Below is a small trained network, with its code and all its weights. Each question gives an input and a class and asks what happens when units are switched off, that is, made to give their printed mean instead of their output.

import numpy as np


def w(rows, s, z=0):
    codes = np.array(rows[::2]) - 128.0
    scale = np.full(codes.shape[1], s)
    scale[-1] = z or s
    return codes * scale


def f(y):
    return y / 2 * (1 + np.tanh(0.7978845608 * (y + 0.044715 * y**3)))


def log_softmax(a):
    a = a - a.max(-1, keepdims=True)
    return a - np.log(np.exp(a).sum(-1, keepdims=True))


def net(x, mask):
    res = np.array(x, float).reshape(1, 5) / 4 @ E
    y = f(res @ A[0][:, :-1].T + A[0][:, -1])
    res = res + np.where(mask, y, B[0][:, -1]) @ B[0][:, :-1]
    return log_softmax(res[-1] @ U[:, :-1].T + U[:, -1])


A, B = {}, {}
E = w([
[25,34,171,20],'x0',
[211,101,13,68],'x1',
[129,126,128,129],'x2',
[7,214,42,114],'x3',
[159,253,226,17],'x4',
],0.0054)
A[0] = w([
[110,52,77,182,148],'n0',
[122,167,135,106,58],'n1',
[82,64,146,58,81],'n2',
[134,153,138,98,120],'n3',
[193,102,161,138,58],'n4',
[97,59,82,187,132],'n5',
[162,117,79,83,88],'n6',
[90,65,136,42,72],'n7',
[178,101,45,65,70],'n8',
[137,208,209,73,98],'n9',
[96,62,97,193,91],'n10',
[146,164,140,70,81],'n11',
[83,69,147,63,84],'n12',
[98,78,137,55,80],'n13',
[114,88,107,150,112],'n14',
[84,79,157,75,77],'n15',
[105,79,104,176,104],'n16',
[93,77,137,52,30],'n17',
[85,170,110,127,22],'n18',
[188,69,199,141,111],'n19',
[62,192,81,139,89],'n20',
[48,203,33,94,98],'n21',
[108,71,93,172,138],'n22',
[229,55,177,114,73],'n23',
[102,95,91,160,89],'n24',
[197,98,15,20,27],'n25',
[142,147,126,168,23],'n26',
[60,131,231,198,3],'n27',
[123,126,146,131,35],'n28',
[48,195,58,111,46],'n29',
[194,65,201,138,29],'n30',
[224,249,99,233,45],'n31',
[149,181,169,69,119],'n32',
[161,201,164,47,82],'n33',
[175,209,134,2,118],'n34',
[41,149,235,233,38],'n35',
[178,114,48,51,20],'n36',
],0.0094,0.0022)
B[0] = w([
[123,127,162,189,241],'n0',
[122,114,138,135,136],'n1',
[143,141,68,144,192],'n2',
[131,118,134,143,144],'n3',
[122,93,109,106,157],'n4',
[123,124,160,185,235],'n5',
[125,150,145,106,148],'n6',
[128,153,67,143,193],'n7',
[124,174,170,97,182],'n8',
[123,128,172,188,251],'n9',
[139,130,160,176,217],'n10',
[125,128,144,151,163],'n11',
[135,150,72,143,186],'n12',
[138,141,87,137,176],'n13',
[132,117,138,152,158],'n14',
[150,151,84,131,176],'n15',
[128,128,149,160,185],'n16',
[141,143,82,138,170],'n17',
[120,103,128,108,143],'n18',
[113,69,120,94,207],'n19',
[122,76,119,86,200],'n20',
[135,29,117,91,247],'n21',
[119,122,148,171,203],'n22',
[126,36,125,90,220],'n23',
[125,115,144,148,169],'n24',
[115,212,179,58,214],'n25',
[127,137,108,123,123],'n26',
[122,192,146,68,204],'n27',
[132,128,128,119,114],'n28',
[144,48,124,91,215],'n29',
[120,64,120,91,198],'n30',
[143,181,3,151,241],'n31',
[130,119,155,174,205],'n32',
[131,110,150,187,225],'n33',
[114,130,173,192,254],'n34',
[123,210,181,54,238],'n35',
[115,178,156,85,171],'n36',
],0.041,0.0049)
U = w([
[111,123,202,246,93],'0',
[151,180,2,164,96],'1',
[99,203,205,53,255],'2',
[113,13,137,83,41],'3',
],0.0064,0.0036)

Each question gives the input, the list of numbers given to net, and the class t.
The units are the neurons (one row each of A and B). Each row of codes is followed by its name. A weight is (code - 128) times the scale printed after its matrix; where a second scale follows, it is the last column's (A, B and U).
mask holds one flag per neuron, in row order. A switched-off neuron (its flag False) gives its mean, the last column of its row in B, instead of its output. The means were averaged over made-up inputs and are rounded, as every weight is.
A unit's drop is (log p(t) with every unit on - log p(t) with that unit switched off) / (log p(t) with every unit on - log p(t) with every unit switched off).
most important unit: the unit with the biggest drop
top k neurons: the k neurons with the biggest drops, biggest first
drop of u: that unit's drop, to one decimal
input [4,8,0,6,-5], class 2: most important unit => n25
input [0,8,2,7,2], class 2: top 2 neurons => (n25, n36)
input [-1,-6,0,6,5], class 2: top 2 neurons => (n35, n27)
input [2,-2,-3,-3,-2], class 3: top 2 neurons => (n31, n34)
input [7,7,2,-4,3], class 1: top 3 neurons => (n7, n2, n12)
input [3,5,6,-6,1], class 3: top 3 neurons => (n23, n35, n30)
input [-5,-2,-6,6,-2], class 3: top 3 neurons => (n21, n29, n20)
input [0,7,1,7,-6], class 2: top 4 neurons => (n25, n8, n36, n23)
input [-5,3,8,-1,-4], class 1: top 2 neurons => (n31, n34)
input [-8,8,2,5,5], class 1: top 3 neurons => (n31, n35, n27)
input [-5,-6,-7,-5,4], class 2: top 2 neurons => (n35, n27)
input [2,4,4,-4,-1], class 2: top 2 neurons => (n21, n25)
input [-5,-1,1,0,3], class 1: drop of n31 => 0.8
input [6,8,0,1,-6], class 2: drop of n36 => 0.2
input [-6,2,7,2,-4], class 1: drop of n31 => 1.5
input [-6,-7,7,-8,-5], class 3: most important unit => n23
